Below are the code and all the weights of a small trained network. Each question names an input and a class and asks about switching units off, where a switched-off unit gives its printed mean instead of its output.

import numpy as np


def w(rows, s, z=0):
    codes = np.array(rows[::2]) - 128.0
    scale = np.full(codes.shape[1], s)
    scale[-1] = z or s
    return codes * scale


def norm(h):
    return h / np.sqrt((h * h).mean(-1, keepdims=True) + 1e-5)


def f(y):
    return np.maximum(y, 0)


def log_softmax(a):
    a = a - a.max(-1, keepdims=True)
    return a - np.log(np.exp(a).sum(-1, keepdims=True))


def net(x, mask):
    res = np.array(x, float).reshape(1, 3) / 4 @ E
    u = 0
    for l in range(3):
        y = f(norm(res) @ A[l][:, :-1].T + A[l][:, -1])
        res = res + np.where(mask[u : u + 8], y, B[l][:, -1]) @ B[l][:, :-1]
        u += 8
    return log_softmax(norm(res)[-1] @ U[:, :-1].T + U[:, -1])


A, B = {}, {}
E = w([
[124,88,68,162,214],'x0',
[192,155,241,112,254],'x1',
[79,197,116,73,137],'x2',
],0.0046)
A[0] = w([
[112,214,72,157,172,159],'0.n0',
[17,227,164,45,156,11],'0.n1',
[195,124,174,157,206,223],'0.n2',
[68,169,48,137,128,98],'0.n3',
[78,220,59,125,136,75],'0.n4',
[94,102,89,10,119,48],'0.n5',
[103,143,45,75,98,170],'0.n6',
[128,103,2,161,117,148],'0.n7',
],0.0046,0.0012)
B[0] = w([
[161,86,136,103,31,176],'0.n0',
[177,59,30,80,138,205],'0.n1',
[186,218,83,99,99,255],'0.n2',
[141,254,46,80,62,200],'0.n3',
[164,41,138,101,231,190],'0.n4',
[188,102,153,123,206,167],'0.n5',
[164,229,152,118,125,216],'0.n6',
[86,203,198,190,121,242],'0.n7',
],0.0051,0.0033)
A[1] = w([
[113,148,155,154,141,93],'1.n0',
[116,96,208,127,206,246],'1.n1',
[168,94,137,254,101,162],'1.n2',
[112,127,49,186,190,69],'1.n3',
[169,111,101,137,133,144],'1.n4',
[163,161,119,113,76,121],'1.n5',
[174,124,191,119,140,94],'1.n6',
[149,102,153,176,153,214],'1.n7',
],0.0098,0.0011)
B[1] = w([
[216,162,177,150,255,140],'1.n0',
[13,99,131,100,91,184],'1.n1',
[200,127,80,61,130,254],'1.n2',
[21,14,218,88,163,210],'1.n3',
[193,154,239,132,104,179],'1.n4',
[150,10,211,183,139,240],'1.n5',
[61,195,70,109,71,205],'1.n6',
[128,202,45,95,34,187],'1.n7',
],0.0052,0.0051)
A[2] = w([
[57,91,99,147,25,108],'2.n0',
[221,143,235,202,121,225],'2.n1',
[77,38,253,93,105,223],'2.n2',
[42,46,177,128,190,249],'2.n3',
[58,82,72,38,132,230],'2.n4',
[222,208,157,250,246,187],'2.n5',
[59,93,54,215,33,35],'2.n6',
[185,210,225,170,226,33],'2.n7',
],0.0064,0.0012)
B[2] = w([
[82,207,207,59,192,235],'2.n0',
[142,22,62,140,196,227],'2.n1',
[70,115,182,236,63,250],'2.n2',
[118,146,200,129,32,200],'2.n3',
[199,34,85,166,21,253],'2.n4',
[185,74,202,151,105,152],'2.n5',
[169,254,156,71,218,219],'2.n6',
[84,215,144,135,170,179],'2.n7',
],0.0056,0.004)
U = w([
[126,215,195,82,166,190],'0',
[95,65,207,162,1,171],'1',
[207,82,63,46,65,182],'2',
[192,37,159,209,185,105],'3',
[145,121,35,166,224,16],'4',
[48,96,27,175,191,18],'5',
[48,110,47,208,190,2],'6',
[69,121,61,191,105,15],'7',
],0.011,0.0062)

Each question gives the input, the list of numbers given to net, and the class t.
The units are the neurons (one row each of A and B). Each row of codes is followed by its name. A weight is (code - 128) times the scale printed after its matrix; where a second scale follows, it is the last column's (A, B and U).
mask holds one flag per neuron, layer by layer. A switched-off neuron (its flag False) gives its mean, the last column of its row in B, instead of its output. The means were averaged over made-up inputs and are rounded, as every weight is.
A unit's drop is (log p(t) with every unit on - log p(t) with that unit switched off) / (log p(t) with every unit on - log p(t) with every unit switched off).
The circuit of an input: a set's keep is (log p(t) with only the set's units on - log p(t) with every unit switched off) / (log p(t) with every unit on - log p(t) with every unit switched off). Starting from the 12 units with the biggest drops (on a tie, the unit counted first), units are removed one at a time, each time the one whose removal leaves the highest keep (on an exact tie, the one counted first), for as long as the keep stays at least 0.8.
circuit, biggest first: the units of the circuit, biggest drop first
most important unit: the unit with the biggest drop
k most important neurons: the k neurons with the biggest drops, biggest first
top k neurons in layer l: the k neurons of layer l with the biggest drops, biggest first
input [-4,-5,0], class 0: circuit, biggest first	2.n6, 2.n0
input [-2,1,6], class 2: circuit, biggest first	0.n1
input [-5,4,5], class 1: 3 most important neurons	1.n2, 0.n3, 1.n7
input [-4,-4,2], class 0: top 3 neurons in layer 2	2.n0, 2.n4, 2.n6
input [-3,7,-8], class 2: circuit, biggest first	1.n7, 1.n6, 2.n1
input [-5,-2,8], class 2: circuit, biggest first	0.n1, 0.n7
input [-1,-1,-2], class 3: circuit, biggest first	1.n6, 1.n1, 2.n1
input [-1,-4,1], class 0: 2 most important neurons	0.n3, 1.n4
input [8,-2,-6], class 1: circuit, biggest first	1.n3, 2.n3
input [4,3,-2], class 1: circuit, biggest first	1.n1, 2.n6
input [0,1,-5], class 2: top 3 neurons in layer 0	0.n3, 0.n6, 0.n1
input [5,2,-3], class 1: 2 most important neurons	1.n3, 0.n3
input [-3,7,8], class 2: circuit, biggest first	0.n1, 0.n7, 2.n0
input [-8,1,7], class 1: most important unit	1.n2
input [6,0,-7], class 2: 2 most important neurons	1.n2, 1.n7
input [3,-5,-1], class 0: top 2 neurons in layer 0	0.n7, 0.n3
input [6,-3,5], class 1: 2 most important neurons	0.n4, 1.n3
input [5,6,-6], class 0: 2 most important neurons	0.n2, 1.n4
input [-4,3,3], class 1: top 3 neurons in layer 1	1.n2, 1.n5, 1.n7
input [-5,-6,-5], class 0: 2 most important neurons	2.n6, 2.n0
